Below is a small trained network, with its code and all its weights. Each question gives an input and a target symbol and asks what happens when units are switched off, that is, made to give their printed mean instead of their output.

import numpy as np


def w(rows, s, z=0):
    codes = np.array(rows[::2]) - 128.0
    scale = np.full(codes.shape[1], s)
    scale[-1] = z or s
    return codes * scale


def norm(h):
    return h / np.sqrt((h * h).mean(-1, keepdims=True) + 1e-5)


def softmax(a):
    e = np.exp(a - a.max(-1, keepdims=True))
    return e / e.sum(-1, keepdims=True)


def log_softmax(a):
    a = a - a.max(-1, keepdims=True)
    return a - np.log(np.exp(a).sum(-1, keepdims=True))


def net(x, mask):
    ids = ['αβγδζθλμξσφψ'.index(c) for c in x.split()]
    T = len(ids)
    res = E[ids] + P[:T]
    u = 0
    for l in range(2):
        r = norm(res)
        for j in range(3):
            rows = slice(2 * j, 2 * j + 2)
            q, k, v = (r @ M[l][rows].T for M in (Q, K, V))
            z = softmax(np.where(np.tri(T) > 0, q @ k.T / 2**0.5, -1e9)) @ v
            o = O[l][rows]
            res = res + np.where(mask[u + j], z, o[:, -1]) @ o[:, :-1]
        u += 3
    return log_softmax(norm(res)[-1] @ U[:, :-1].T + U[:, -1])


Q, K, V, O = {}, {}, {}, {}
E = w([
[87,106,71,86,169,129,130,184,131,103,47],'α',
[126,186,113,120,150,103,114,130,119,106,179],'β',
[98,143,77,119,99,155,75,111,128,153,124],'γ',
[114,185,105,132,127,135,161,98,122,145,105],'δ',
[99,113,111,147,100,59,152,153,76,207,168],'ζ',
[54,91,95,107,123,141,171,96,75,109,167],'θ',
[145,90,239,194,97,132,85,129,214,63,123],'λ',
[187,130,115,31,139,120,145,127,109,143,119],'μ',
[83,148,154,63,183,120,116,107,162,180,168],'ξ',
[153,78,6,122,189,68,154,101,149,126,185],'σ',
[138,126,81,118,207,92,61,69,92,129,102],'φ',
[133,153,123,135,201,186,132,139,120,171,195],'ψ',
],0.015)
P = w([
[180,3,153,176,161,147,100,199,112,148,104],'0',
[115,114,172,80,192,131,104,166,110,159,189],'1',
[126,121,149,76,186,127,112,165,118,157,166],'2',
[138,136,139,76,172,119,118,162,119,149,150],'3',
[132,143,132,83,155,119,129,147,123,155,146],'4',
[142,155,133,78,143,126,140,141,130,150,137],'5',
[143,163,124,77,134,118,151,131,136,147,131],'6',
[146,180,124,76,126,112,158,115,135,141,132],'7',
[146,190,130,71,125,113,169,112,145,148,130],'8',
[141,200,121,65,126,111,170,108,139,152,133],'9',
],0.0062)
Q[0] = w([
[119,127,93,64,160,99,105,100,98,170,192],'L0H1',
[114,149,93,122,169,113,145,139,63,119,85],'L0H1',
[135,124,218,189,68,144,113,127,254,24,97],'L0H2',
[139,94,191,236,99,122,92,104,139,91,164],'L0H2',
[136,109,208,166,109,168,127,136,107,81,80],'L0H3',
[136,225,71,19,177,152,166,129,89,173,188],'L0H3',
],0.0077)
K[0] = w([
[143,163,79,107,77,147,134,106,111,145,107],'L0H1',
[120,132,93,110,119,128,155,133,97,187,136],'L0H1',
[94,39,196,129,139,105,70,180,165,106,182],'L0H2',
[158,67,131,150,92,133,50,99,114,64,168],'L0H2',
[161,92,138,176,110,139,118,162,121,131,157],'L0H3',
[97,255,100,89,138,99,187,78,132,161,134],'L0H3',
],0.0084)
V[0] = w([
[128,191,129,137,1,106,170,80,230,163,72],'L0H1',
[150,87,149,143,155,108,141,188,118,104,125],'L0H1',
[91,83,137,75,83,31,29,117,133,51,208],'L0H2',
[178,172,185,107,68,154,136,5,124,106,106],'L0H2',
[59,175,115,153,174,128,189,40,152,196,51],'L0H3',
[133,58,155,99,93,136,97,82,206,153,168],'L0H3',
],0.0054)
O[0] = w([
[137,82,76,104,175,143,136,255,157,148,154,1],'L0H1',
[169,97,89,192,75,135,113,98,139,157,57,21],'L0H1',
[101,96,123,32,78,59,113,120,197,176,134,65],'L0H2',
[133,42,128,139,110,127,19,93,35,100,187,70],'L0H2',
[91,77,174,115,145,43,132,125,147,140,63,202],'L0H3',
[123,88,144,94,152,235,105,116,134,201,146,91],'L0H3',
],0.0067,0.003)
Q[1] = w([
[160,74,227,199,164,46,171,171,110,35,94],'L1H1',
[2,124,102,194,131,120,118,152,186,140,138],'L1H1',
[158,146,85,97,87,184,143,64,204,142,144],'L1H2',
[95,165,83,79,112,150,130,117,149,164,160],'L1H2',
[127,173,91,36,94,146,63,117,107,184,128],'L1H3',
[217,95,206,109,193,113,176,137,38,69,121],'L1H3',
],0.0091)
K[1] = w([
[180,155,130,191,29,169,153,3,184,162,65],'L1H1',
[117,110,111,89,153,96,197,159,241,142,87],'L1H1',
[57,119,142,59,172,157,105,142,119,107,190],'L1H2',
[125,79,140,94,147,143,133,218,146,111,205],'L1H2',
[95,105,79,53,149,127,124,217,79,128,254],'L1H3',
[119,135,73,189,117,114,62,29,45,131,90],'L1H3',
],0.0084)
V[1] = w([
[183,115,204,142,247,99,163,136,87,110,157],'L1H1',
[85,96,166,121,118,118,255,122,137,101,171],'L1H1',
[121,114,104,145,241,113,68,104,71,107,118],'L1H2',
[91,132,146,163,131,113,166,226,50,178,140],'L1H2',
[53,123,65,196,122,128,150,103,156,156,166],'L1H3',
[103,149,145,123,93,68,112,189,71,196,147],'L1H3',
],0.0079)
O[1] = w([
[181,144,145,226,214,123,127,58,182,90,90,38],'L1H1',
[161,81,184,124,93,158,254,118,118,72,135,63],'L1H1',
[61,159,91,159,82,119,211,114,145,182,151,137],'L1H2',
[157,190,136,60,122,178,88,83,93,183,134,8],'L1H2',
[38,128,65,217,143,125,111,127,161,141,149,116],'L1H3',
[147,138,169,201,100,68,146,138,94,156,109,252],'L1H3',
],0.0092,0.0025)
U = w([
[199,118,147,66,149,165,108,87,86,107,129,168],'α',
[121,219,135,138,89,89,110,117,181,58,170,79],'β',
[69,145,76,68,119,166,97,146,129,186,187,226],'γ',
[108,144,117,134,142,158,175,208,174,102,34,107],'δ',
[139,185,103,200,187,253,138,129,146,147,164,229],'ζ',
[96,117,146,148,152,144,109,132,118,106,117,6],'θ',
[75,118,217,109,176,117,138,88,207,169,102,13],'λ',
[154,122,149,210,73,106,185,147,144,211,115,149],'μ',
[119,40,173,171,143,132,66,199,160,77,132,209],'ξ',
[127,73,24,159,154,119,173,123,215,145,160,127],'σ',
[91,103,120,184,176,61,28,68,158,143,68,31],'φ',
[71,76,132,109,90,191,187,78,103,78,151,150],'ψ',
],0.0063,0.0025)

Each question gives the input, a string of symbols that net reads in full, and the target symbol t.
The units are the heads (2 rows each of Q, K, V and O). Each row of codes is followed by its name. A weight is (code - 128) times the scale printed after its matrix; where a second scale follows, it is the last column's (O and U).
mask holds one flag per head, layer by layer. A switched-off head (its flag False) gives its mean, the last column of its rows in O, instead of its output. The means were averaged over made-up inputs and are rounded, as every weight is.
A unit's drop is (log p(t) with every unit on - log p(t) with that unit switched off) / (log p(t) with every unit on - log p(t) with every unit switched off).
The circuit of an input: a set's keep is (log p(t) with only the set's units on - log p(t) with every unit switched off) / (log p(t) with every unit on - log p(t) with every unit switched off). Starting from all 6 units, units are removed one at a time, each time the one whose removal leaves the highest keep (on an exact tie, the one counted first), for as long as the keep stays at least 0.8.
circuit, biggest first: the units of the circuit, biggest drop first
most important unit: the unit with the biggest drop
which heads matter: for each layer, one digit per head in row order, 1 if its drop is at least 0.15 and else 0, layers parted by /
input γ δ λ θ θ, target γ: which heads matter	011 / 110
input δ ξ γ μ γ ζ μ, target ζ: most important unit	L0H2
input γ γ μ μ ψ δ φ ζ, target γ: which heads matter	010 / 110
input β γ φ σ γ, target φ: which heads matter	011 / 110
input γ γ μ δ γ ψ, target γ: circuit, biggest first	L0H3; L1H1; L1H2; L0H2
input μ λ φ δ α μ μ ξ ξ, target φ: circuit, biggest first	L0H3; L0H2
input λ θ μ γ σ γ, target σ: circuit, biggest first	L0H1; L1H1; L0H2; L1H3
input σ ζ γ σ ζ μ ζ μ, target μ: which heads matter	010 / 001
input φ γ ζ γ, target μ: which heads matter	000 / 101
input γ γ γ γ α φ γ ψ γ, target ζ: circuit, biggest first	L1H1; L0H1; L0H2
input ψ γ θ γ, target ψ: which heads matter	000 / 100
input μ γ γ ζ γ μ, target γ: which heads matter	100 / 100
input μ γ γ ψ ζ β γ δ, target φ: circuit, biggest first	L0H1; L0H3; L1H1
input μ ψ ζ θ γ δ μ ζ β, target φ: circuit, biggest first	L0H1; L0H3; L1H1
input ζ ξ γ μ γ, target α: circuit, biggest first	L1H3; L0H1
input μ σ μ, target σ: circuit, biggest first	L1H2; L1H3; L0H1
input γ β δ γ γ ξ γ μ α, target γ: circuit, biggest first	L1H1; L0H2; L0H1
input δ ζ β ζ φ, target ζ: circuit, biggest first	L0H2
input β ξ γ β ζ θ γ, target β: which heads matter	111 / 111
input δ φ μ σ ξ, target ζ: most important unit	L0H2
input μ σ μ ξ ζ α γ φ λ γ, target φ: which heads matter	100 / 100
input γ δ φ, target γ: circuit, biggest first	L0H3; L1H1; L1H2; L0H2
input γ μ γ γ ζ μ μ σ γ, target μ: circuit, biggest first	L1H3; L0H1; L0H2; L1H1
input γ μ γ α μ γ δ ξ μ α, target γ: circuit, biggest first	L0H2; L1H1; L1H2; L0H3
input β ψ ξ δ, target ξ: circuit, biggest first	L0H1; L0H2; L1H2
input γ μ λ φ ζ μ γ, target α: which heads matter	000 / 001
input γ λ μ λ β β θ δ γ φ, target γ: most important unit	L0H3
input μ ζ γ ζ ψ β μ, target μ: which heads matter	000 / 001
